Each row is followed by its class.
[ 19  34 -23  15  17  10 -38  -1   4 -21 -65  -6 -32  62  -8   8 -15 -39
  19 -60  21 -38  21 -12 -22 -11  25   8  18   4  19  34] | Tupa
[ 26 -20  30  -4  27   7  67 -23 -12  -5  -5   3   3 -13  27  -9 -25  25
   1   0 -14  20   5  21   2   8   7 -37 -56   6 -13 -12] | vipa
[ -3  -3  15   6  27  23   2 -14   8 -26 -33  -4   6  13  27   1 -11  -7
   3 -18  -6 -18  36  45  -8  -7  -1 -13 -23   4   8   0] | Sas
[ 27 -18  29  17  24 -19 -17  36 -10 -17  -6   6  35  24  -3  17  39  52
 -29  42   0  -7  17  52 -25  30 -26   0  -7  22   7  -6] | zogup
[  0   7   0   2 -30 -11   0 -10 -16   9 -12   5 -47 -15  12  10 -13  20
  33  34 -19 -23  -9 -25  15  12  20 -10 -12  -9   8  26] | tifuz
[ 23  -1  17  31  15   5  -5  -7  -5 -15 -35 -12  -6   9  -1   7 -14  18
  23   5  39 -46  18  18 -23   4   6  -6 -34   2  20  21] | vol
[-18 -23  17  -9   5  22 -42  17  30  18  30   2 -13 -19 -31   3  20  20
 -24  45  40  25 -26  -7 -17   7   3  40 -24 -34   9 -27] | Zike
[  1  -6  -9  21 -16   8 -68   3 -26 -14 -20 -18 -21  53  24  37 -12  -2
  54   2  33 -63  19  25  -3  -4 -13  39  25  -1   6  27] | Zike
[ 39 -20  14  17   1 -33 -16   7 -39   0 -17  -7   6  20  -5  23  11  12
  29   0  44 -19  -2   5   8  45 -11   7   8  -3 -26 -16] | Tupa
[  7  34   6  -5  11 -29  14  19 -12   3 -32   8 -10 -21 -32 -36  -9 -29
  -3 -39  96 -11  -5 -32 -22  19  12  12 -16  -6   4 -11] | vol
[ 17  18  25   9  21   2  34 -14 -13 -10 -11  12   1  -7  18   2   5  49
  -9  40 -36 -18  31  26 -16   8   6 -46 -23  24  17  15] | Reru
[ 17 -43  -2  14 -15  18 -49   0  11 -10 -16  -9   1  29  17  45 -29 -33
  39 -34  44 -13 -16   9   3  -9 -19  43  25 -20 -11  10] | zogup
[-19 -11 -33 -15  -8 -19  16   0  -8   1  40  13  17  11  16 -11   7 -13
  13 -27 -45  38   0  42  22 -14 -15   3  32  13 -28  -4] | firis
[ -4 -23  54  18  23  17  26  -7 -10 -15  31  -4  60  27  62  16   9  69
 -19  42 -55  23  53  88  -8  12  -8 -25 -45  32  -8 -18] | Zike
[ 21  -2 -30  16 -23 -55 -19   2 -46   3   8  -5  -3  35  -1  11  14   2
  41   3 -26 -20   0  11  15  28  -6   0  45  11 -26   9] | Tupa
[ 10   5 -33  38 -20 -22 -23 -13 -30 -16 -19 -17  -5  47  16  10 -22 -15
  63 -12 -11 -63  23  35  -7 -18  -5   7  25  17   7  46] | vol
[ 29 -12  21  30 -12  11 -42 -24 -10 -18 -60 -27 -46   0   8  40 -45  -1
  71 -10  94 -91  -4 -24   3   5   4  23 -28 -31  14  41] | vol
[ 17 -19 102   7  58  35   7  18   0 -18 -23  -3  36   9  27  23  12  67
 -37  27  70   4  37  52 -25  38  -6  -1 -80   6   5 -44] | Zike
[-29 -18 -31   3   1 -34  -8  34  -9   7  38  18  38  53   6 -22  22 -27
  -3 -50 -43  71  -8  43  -6  -6  -8  36  44  25 -28 -20] | tifuz
[ 30  -2  38  30  35  10  21   6 -13 -30 -20  10  24  35  17  20  10  71
   1  37 -28  -9  36  60 -14  35 -13 -32 -35  29   6  -6] | tufav
[ 22 -51  20 -15  43  27   2   3  19  -8  -9  -4   6  17  -7   4  -9   0
 -13 -35  40  31 -17  23 -12 -11  -2  34 -34 -22  -7 -15] | vipa
[ 16  40 -22  10   4 -25  -7  22 -27 -17 -31  17 -20  26 -13  -7   7   8
  22  -1   7 -26   8   0 -11  28  -8  -8  20  16   6   9] | tufav
[  8 -52  48   7  24  20 -17  19  13   0   5   3  20  19   4  24  20  48
 -18  18  12  34  -6  38  -9  15  -2  31 -38  -9  -2 -21] | tifuz
[ 17 -65  40  28 -13  38   4 -48  21   6  16 -23  -3 -24  13  42 -36  38
  39  55   9 -16 -14  22  11  -6   7  -3 -61 -35   2   7] | vol
[ 21  12  19  13   0 -22  12 -11 -34 -14 -18  -5  16  37  36  20 -10  19
  16 -21 -17 -12  32  20   9  23  10 -24   3  21 -18   5] | Tupa
[  7  35  30  18  57  -3 -13  41 -12 -26 -36   5  10  45  -7 -19  35  33
 -34  19  19 -25  50  53 -49  24  -3  -4 -32  38  27  -3] | Zike
[  1  27  -5  10   0  14  19 -24  -8 -13 -16   7 -10  22  35   8 -25   2
  16 -10 -43 -22  33  19 -10 -25  11 -30  14  25  15  34] | Reru
[ -1   1 -10   1   2  44   2 -55  15 -20 -64 -13 -46  -8  37  13 -74 -67
  59 -50  15 -50  12 -10  19 -28  20 -21 -20 -24   9  29] | Sas
[ 32  -4   8  17   9   9 -52   1  -4 -18 -48 -16 -20  49  -4  40   2  12
  16 -13  38 -45  14   0  -9   7   8  22   5 -11  11  24] | Tupa
[-13   6  21  -1  -2  18  51 -50  19   0   5   2 -32 -74  18 -13 -17  38
   4  73 -68 -11  11   2  10   9  25 -81 -65 -10  16   2] | Sas
[ 16 -43  17  22  15   0 -24   6  11  -4  34  -5  38  45  -6  26  40  61
 -24  35 -47  31  10  55 -12  13  -3   8  -2   5  -9 -12] | Tupa
[ 14  -7   1  -5  31   7 -64  30   4 -23 -39  -9  -7  38 -12  11  12 -21
   2 -34  46 -17  -5  18 -21 -17  -6  67  28   0   9  13] | Des
[ 25  21  24  -9  36  21  12  11   0 -19 -64  14 -25 -15  -2  -5  -5  -4
  -2 -44  99 -22  19 -10 -11  18   0  -8 -30   0   8  -8] | firis
[  5  10   3   1  21  14  -8   8   3  -7 -21  15   4  14  -2  -1  -1 -15
  -9 -33  42   0  12   4 -26 -11  -3  11  17   6   8  -1] | Reru
[ -7  16  -7   1  22  -3   6  19   8  -3 -31  17 -12  26  -6 -26  -2 -31
  -5 -40   0  21   4  -2 -19  -3  20   5  -6  13   9   3] | tifuz
[-37   7 -74   6 -56 -40 -56   8  -8   2  47  -8  -3  48 -16  -7   1 -34
  37 -26 -28  -8 -22  -8   0 -47  -4  64  80 -10  -7  40] | vol
[ 30  24  64   2  49  10  22  13   4 -17 -50   7  17   9  -4   1  10  35
 -48 -23  63  10  33  -7 -28  37  24 -27 -47   7   7 -26] | Tupa
[ 13  12  23   8  12  58 -18  -9  29 -14 -79   0 -54  14  15  19 -43 -20
  17 -41  62 -30  10 -39 -18 -14  36   8 -37 -19  33  26] | tifuz
[-12  -1 -19  -6 -38 -39  -6 -10 -39  -3  44  -8  10  10  44   9  -3  13
  35  13 -84   7  -5  32  26 -16  -7  13  52  24 -26  20] | Des
[-28  -7 -56 -23 -65 -63 -19  11 -25  11  52   4  16  24  28  11 -21 -52
  42 -53 -38  32 -28   0  36 -12 -13  38  96  -2 -45  10] | zogup
[ -7 -35  -8   2 -12   0 -54  22   5   5   7  -1  -6  33  -7  21  16   5
   7  -4   8  12 -20  11  -3  -6  -4  59  20 -14  -1   6] | tifuz
[-19  17 -14 -18 -17  -1 -15 -14  -7  -9 -28  -1 -28 -19  17   0 -28 -38
  27 -39  38 -29   5 -22  14  -7   5   6  16 -20  -2   6] | Sas
[  2 -11 -34  13 -34   2 -24 -14 -24 -17  -7  -1   2  53  43  37 -45 -35
  75 -58   1 -10  -1  12  29 -10 -16  26  55  -3 -27  14] | tufav
[ 16 -23  -4  -2  -7  39 -48   2  33   2 -17   2 -44 -10 -37  32  -8   7
  21  18  63 -10 -40 -36  -2   7   1  41  -8 -53  15  -3] | tufav
[  0 -10 -11  17  -5   2 -43  20   0 -14  16   7   4  41 -10  24  25  51
   3  34 -26  -1   1  30 -12   6 -17  22  23   2   9   5] | tufav
[-17   5 -46  -2 -28 -35 -38  33   3   5  35  15  10  20 -18  -8  28 -10
 -15   3 -29  24 -15   3 -17  -8 -13  29  61   9  -1   8] | zogup
[ -2  39 -40   0 -19 -59  27  -4 -26  12  25  10 -12   6 -14 -30  19   8
   6  21 -89  12   2  -8   4  17  24 -42  26  20 -11  12] | Tupa
[ 12  38  27   9  17 -23   9  16 -22 -20 -21   3  22  41  15   2  19  40
 -28 -23  -3   1  44  18 -19  25  13 -22   1  32  -1  -2] | Tupa
[ -8   0  32 -11  18   5  -6  26   0 -10 -21  10  17  31  20   4   3   8
 -25 -46  30  29  13  11 -12   4  11  29 -10   7   0  -8] | tifuz
[  6  48 -21 -30  -8 -77   5  32 -63   8 -14  20 -13 -14 -12 -22  11 -24
  13 -32  56 -20 -10 -30   6  31 -11  14  57   9 -19   0] | Reru
[  0 -30  31   9   3   6  24  -5   6  11  24   8   3 -11  10   6  13  61
 -12  68 -63  29  -3  28   0  15  13 -25 -47   5   4  -6] | tifuz
[ 38 -17  23   9  -3  27 -54 -14  -1 -10 -64 -19 -32  21   7  54 -35 -21
  40 -52 111 -46  -7 -40   7  12  11  34  -2 -40  -4  10] | Tupa
[-10  43 -16 -20  19  -6  21  22  16   2  -3  31 -27 -35 -35 -46  33   9
 -40   0  18  20   4 -17 -25   9  10 -24 -10  10  16 -12] | firis
[-20   2 -18   1 -12 -17   3  -9  -6  -3  23   3   0 -13   7 -13  17  20
   0  37 -59  -6  14  33   0   1  -5 -26   8   9   1  -2] | Sas
[-34  67 -43 -24 -35 -59  22  27 -24   6  42  32  -6  -9 -11 -37  17  18
 -12  -3 -48  41  -8 -31   3  18   8 -15  51  16 -12  -6] | tufav
[ 32 -28  67  49  39  40 -27  -3  -8 -40 -68 -11  -1  53  44  50   3  80
  26  22   7 -60  46  48 -22  15  -1  -7 -58  20  30  31] | tifuz
[ -4   7   3  -7 -15  14  -1 -13  -9 -15  -7   3 -13   2  37  23 -10  22
  19 -17  10 -18  20  13  16 -11  -5  -5   6   3  -2  16] | firis
[ 16 -30 -24  24  -3  -9 -39  -6  -5  -4   5 -10  10  60   2  25   4 -12
  31 -21 -27   2  -1  28   3  -2  -3  22  34   0 -19   9] | Tupa
[-14  38 -10 -22 -17 -19 -19  14 -20  12 -20   7 -40 -18  -8 -15 -15 -40
  18 -21  79 -19 -10 -49   1  15  11  23  10 -19  -3  -8] | Zike
[ 36  -4  25  31  13  32  -1 -25 -23 -21 -34  -5 -10  22  28  44 -14  64
  29  49 -17 -70  43  42 -16  -2  -3 -33 -14  17  30  42] | Reru
[ 29 -10  -9  36   6  33 -65 -16   6 -23 -52 -23 -26  72   5  48  -9   6
  33  -9  -2 -61  23  14 -16 -18  12  16  10  -6  25  46] | Tupa
[ 28  -8  17 -25  12 -25   9  15 -49 -15 -36  -4   8  22  28   9 -19  -7
  14 -73  86 -11   5   1  10  15 -14  32   7  -2 -27  -7] | vipa
[-10 -58 -16 -28  -1   9 -54   5  29  13  27  -8   0  -3 -16  10 -12 -63
  18 -49  36  55 -65  -7  17 -28  -6  94  37 -41 -32 -21] | Des
[ 14   1 -15  19  -4   8 -18   3  -2 -11 -12  11 -15  21  -5  14  -8   9
  31   5   6 -10  -4   2  -5  13  -9   3  12  -4   1   2] | tufav
[ 22  49 -31  20   8 -25  29  -3 -35 -23 -47  18 -24  27  12 -16 -24 -19
  53 -23 -24 -33  21   2   0  23   1 -45  12  30   1  21] | tufav
[ 20  18  11   9  16   5 -14   0 -17  -4 -49  -5 -50  -4  -6   1 -17  -7
  36  24  52 -61   7  -9  -8  25   9  -6 -35  -9  17  12] | Zike
